Below are the code and all the weights of a small trained network. Each question names an input and a target symbol and asks about switching units off, where a switched-off unit gives its printed mean instead of its output.

import numpy as np


def w(rows, s, z=0):
    codes = np.array(rows[::2]) - 128.0
    scale = np.full(codes.shape[1], s)
    scale[-1] = z or s
    return codes * scale


def softmax(a):
    e = np.exp(a - a.max(-1, keepdims=True))
    return e / e.sum(-1, keepdims=True)


def log_softmax(a):
    a = a - a.max(-1, keepdims=True)
    return a - np.log(np.exp(a).sum(-1, keepdims=True))


def net(x, mask):
    ids = ['Ωαβηλστψ'.index(c) for c in x.split()]
    T = len(ids)
    res = E[ids] + P[:T]
    u = 0
    for l in range(2):
        r = res
        for j in range(3):
            rows = slice(4 * j, 4 * j + 4)
            q, k, v = (r @ M[l][rows].T for M in (Q, K, V))
            z = softmax(np.where(np.tri(T) > 0, q @ k.T / 4**0.5, -1e9)) @ v
            o = O[l][rows]
            res = res + np.where(mask[u + j], z, o[:, -1]) @ o[:, :-1]
        u += 3
    return log_softmax(res[-1] @ U[:, :-1].T + U[:, -1])


Q, K, V, O = {}, {}, {}, {}
E = w([
[57,59,198,119,98,149,120],'Ω',
[95,133,178,121,80,134,161],'α',
[128,100,171,177,107,134,134],'β',
[134,251,119,106,85,122,143],'η',
[189,156,75,157,25,119,96],'λ',
[143,165,205,192,178,139,147],'σ',
[101,140,170,195,111,90,73],'τ',
[155,140,202,130,117,69,139],'ψ',
],0.022)
P = w([
[125,98,50,101,132,86,205],'0',
[95,99,99,95,160,127,165],'1',
[97,103,126,91,173,146,126],'2',
[121,116,137,103,168,149,118],'3',
[134,116,148,120,162,166,98],'4',
[126,127,167,121,147,158,102],'5',
[139,145,174,127,148,155,95],'6',
[135,144,181,125,113,155,100],'7',
[150,148,187,143,108,159,88],'8',
[153,165,192,152,94,152,88],'9',
[178,165,195,173,103,156,61],'10',
[164,175,192,160,65,138,82],'11',
[160,174,201,164,65,142,72],'12',
[118,171,244,142,72,170,71],'13',
],0.011)
Q[0] = w([
[99,84,110,95,159,58,120],'L0H1',
[86,222,149,121,147,115,93],'L0H1',
[77,150,2,65,180,159,169],'L0H1',
[54,99,117,162,134,127,73],'L0H1',
[77,196,163,184,71,230,92],'L0H2',
[88,195,163,90,55,103,122],'L0H2',
[185,114,161,94,101,143,59],'L0H2',
[173,158,138,85,148,119,213],'L0H2',
[158,170,187,147,37,135,160],'L0H3',
[68,150,2,37,173,140,144],'L0H3',
[155,185,216,108,58,174,152],'L0H3',
[127,16,201,170,96,197,163],'L0H3',
],0.0085)
K[0] = w([
[135,44,138,126,129,76,124],'L0H1',
[84,150,164,118,157,108,81],'L0H1',
[126,82,81,103,210,158,254],'L0H1',
[114,62,189,105,148,123,158],'L0H1',
[229,187,185,138,108,146,137],'L0H2',
[160,133,151,144,149,123,122],'L0H2',
[113,108,150,142,76,154,152],'L0H2',
[122,125,86,72,135,119,112],'L0H2',
[150,165,173,99,103,99,113],'L0H3',
[122,120,54,165,182,143,151],'L0H3',
[174,108,154,193,109,108,77],'L0H3',
[144,151,130,160,128,117,101],'L0H3',
],0.012)
V[0] = w([
[243,139,84,80,146,57,189],'L0H1',
[93,48,133,196,189,103,150],'L0H1',
[97,135,128,142,121,94,148],'L0H1',
[133,48,124,193,108,74,90],'L0H1',
[231,187,112,99,149,142,128],'L0H2',
[68,203,137,252,116,154,165],'L0H2',
[130,163,55,161,152,139,121],'L0H2',
[98,169,92,94,92,97,145],'L0H2',
[84,153,59,110,213,254,41],'L0H3',
[148,138,171,79,132,62,56],'L0H3',
[61,36,204,95,100,126,205],'L0H3',
[27,130,108,165,136,83,45],'L0H3',
],0.0081)
O[0] = w([
[103,67,142,114,152,140,126,106],'L0H1',
[158,108,75,149,142,103,152,76],'L0H1',
[145,148,154,132,160,121,79,133],'L0H1',
[87,148,147,167,142,175,130,151],'L0H1',
[167,133,108,90,134,98,109,140],'L0H2',
[195,154,163,122,142,127,174,175],'L0H2',
[135,121,136,157,111,115,116,100],'L0H2',
[77,124,142,180,105,79,85,117],'L0H2',
[149,139,134,126,105,86,144,8],'L0H3',
[49,175,3,142,159,165,82,184],'L0H3',
[96,108,125,124,135,147,167,142],'L0H3',
[120,166,100,205,87,89,118,124],'L0H3',
],0.011,0.014)
Q[1] = w([
[115,118,154,151,182,127,176],'L1H1',
[156,95,64,76,161,163,173],'L1H1',
[154,138,136,125,129,216,120],'L1H1',
[65,183,158,173,95,96,164],'L1H1',
[144,119,69,170,192,1,134],'L1H2',
[139,151,170,140,140,172,134],'L1H2',
[168,98,49,109,163,167,179],'L1H2',
[77,158,193,76,117,229,147],'L1H2',
[117,117,127,136,138,144,173],'L1H3',
[147,92,188,48,171,123,139],'L1H3',
[109,192,130,85,107,142,146],'L1H3',
[92,157,82,111,200,77,149],'L1H3',
],0.0094)
K[1] = w([
[131,141,124,98,138,30,134],'L1H1',
[108,140,129,126,60,127,198],'L1H1',
[133,191,136,79,98,211,67],'L1H1',
[65,201,179,197,254,77,76],'L1H1',
[95,82,100,110,137,71,222],'L1H2',
[98,207,90,127,56,114,77],'L1H2',
[56,113,117,124,155,92,153],'L1H2',
[158,210,68,124,100,106,122],'L1H2',
[166,149,122,130,92,9,130],'L1H3',
[152,121,110,202,132,145,161],'L1H3',
[139,206,73,127,106,182,99],'L1H3',
[172,117,54,155,30,139,144],'L1H3',
],0.0079)
V[1] = w([
[168,139,147,222,213,118,23],'L1H1',
[134,181,137,83,179,120,66],'L1H1',
[208,72,103,111,51,205,85],'L1H1',
[166,70,147,206,208,58,135],'L1H1',
[97,69,187,246,253,217,211],'L1H2',
[80,240,210,97,181,133,159],'L1H2',
[199,68,100,16,169,155,144],'L1H2',
[138,97,190,114,135,63,111],'L1H2',
[67,150,115,74,42,103,135],'L1H3',
[141,89,148,183,166,140,107],'L1H3',
[100,157,204,99,207,73,152],'L1H3',
[103,82,161,124,86,144,140],'L1H3',
],0.0064)
O[1] = w([
[176,92,50,146,134,164,142,226],'L1H1',
[125,105,85,142,192,208,131,189],'L1H1',
[78,173,139,73,147,171,133,108],'L1H1',
[149,127,104,176,153,254,72,39],'L1H1',
[81,184,90,138,86,160,165,2],'L1H2',
[126,67,116,198,156,18,227,198],'L1H2',
[141,149,172,51,134,116,187,11],'L1H2',
[138,160,107,183,92,87,142,48],'L1H2',
[102,115,129,143,130,77,78,114],'L1H3',
[124,72,89,84,135,200,122,143],'L1H3',
[160,215,135,89,182,89,161,159],'L1H3',
[80,136,167,125,116,155,152,130],'L1H3',
],0.0071,0.0077)
U = w([
[88,176,168,144,117,148,169,2],'Ω',
[93,202,181,144,128,139,179,18],'α',
[130,149,166,135,113,183,195,32],'β',
[159,100,129,113,165,78,169,191],'η',
[149,162,195,98,121,208,91,182],'λ',
[194,169,150,98,159,189,217,79],'σ',
[149,162,86,169,133,158,157,162],'τ',
[56,163,48,68,252,141,144,250],'ψ',
],0.0048,0.0028)

Each question gives the input, a string of symbols that net reads in full, and the target symbol t.
The units are the heads (4 rows each of Q, K, V and O). Each row of codes is followed by its name. A weight is (code - 128) times the scale printed after its matrix; where a second scale follows, it is the last column's (O and U).
mask holds one flag per head, layer by layer. A switched-off head (its flag False) gives its mean, the last column of its rows in O, instead of its output. The means were averaged over made-up inputs and are rounded, as every weight is.
A unit's drop is (log p(t) with every unit on - log p(t) with that unit switched off) / (log p(t) with every unit on - log p(t) with every unit switched off).
The circuit of an input: a set's keep is (log p(t) with only the set's units on - log p(t) with every unit switched off) / (log p(t) with every unit on - log p(t) with every unit switched off). Starting from all 6 units, units are removed one at a time, each time the one whose removal leaves the highest keep (on an exact tie, the one counted first), for as long as the keep stays at least 0.8.
units of the circuit, in order: the units of the circuit, biggest drop first
most important unit: the unit with the biggest drop
which heads matter: for each layer, one digit per head in row order, 1 if its drop is at least 0.15 and else 0, layers parted by /
drop when u is switched off: that unit's drop, to one decimal
input λ ψ ψ ψ λ τ Ω α α η η σ, target η: which heads matter -> 100 / 010
input σ τ η σ α Ω σ, target σ: most important unit -> L0H2
input λ β ψ, target λ: units of the circuit, in order -> [L1H2, L0H2]
input τ σ β, target τ: which heads matter -> 101 / 110
input Ω Ω Ω, target Ω: units of the circuit, in order -> [L0H3, L1H1, L0H2]
input Ω η ψ ψ λ Ω ψ ψ β, target ψ: units of the circuit, in order -> [L0H3, L0H2]
input β λ ψ, target λ: units of the circuit, in order -> [L1H2, L1H3]
input λ ψ Ω λ ψ ψ β ψ Ω τ β, target τ: units of the circuit, in order -> [L0H1, L1H2]
input σ σ τ Ω τ Ω, target τ: units of the circuit, in order -> [L0H3, L0H1, L1H1]
input η λ α λ ψ λ α Ω λ η τ η τ, target τ: units of the circuit, in order -> [L1H1, L0H1, L0H3]
input η η λ λ β, target λ: units of the circuit, in order -> [L1H2, L0H3, L0H2, L0H1]
input λ σ α β η ψ ψ Ω τ ψ ψ ψ α, target ψ: units of the circuit, in order -> [L0H3, L0H2]
input η Ω ψ τ σ σ β η, target σ: units of the circuit, in order -> [L0H2, L0H1, L0H3, L1H3]
input Ω β β ψ σ ψ σ ψ, target ψ: units of the circuit, in order -> [L0H3]
input ψ τ τ λ ψ ψ ψ η τ Ω, target τ: units of the circuit, in order -> [L0H1, L0H3, L1H1]
input λ α Ω, target λ: units of the circuit, in order -> [L1H2, L0H3]
input α λ Ω λ τ β λ σ Ω ψ η σ, target η: units of the circuit, in order -> [L1H2, L0H1]
input σ Ω Ω, target σ: units of the circuit, in order -> [L0H3, L1H3, L0H2]
input λ ψ ψ α, target λ: which heads matter -> 010 / 010
input α λ σ, target λ: which heads matter -> 010 / 110
input α α α, target α: drop when L0H2 is switched off -> 0.1
input λ λ β α, target λ: drop when L0H1 is switched off -> -0.1
input σ τ ψ τ τ τ η τ τ ψ, target τ: drop when L0H3 is switched off -> 0.3
input σ τ ψ α σ σ η β σ, target σ: drop when L0H3 is switched off -> 0.1
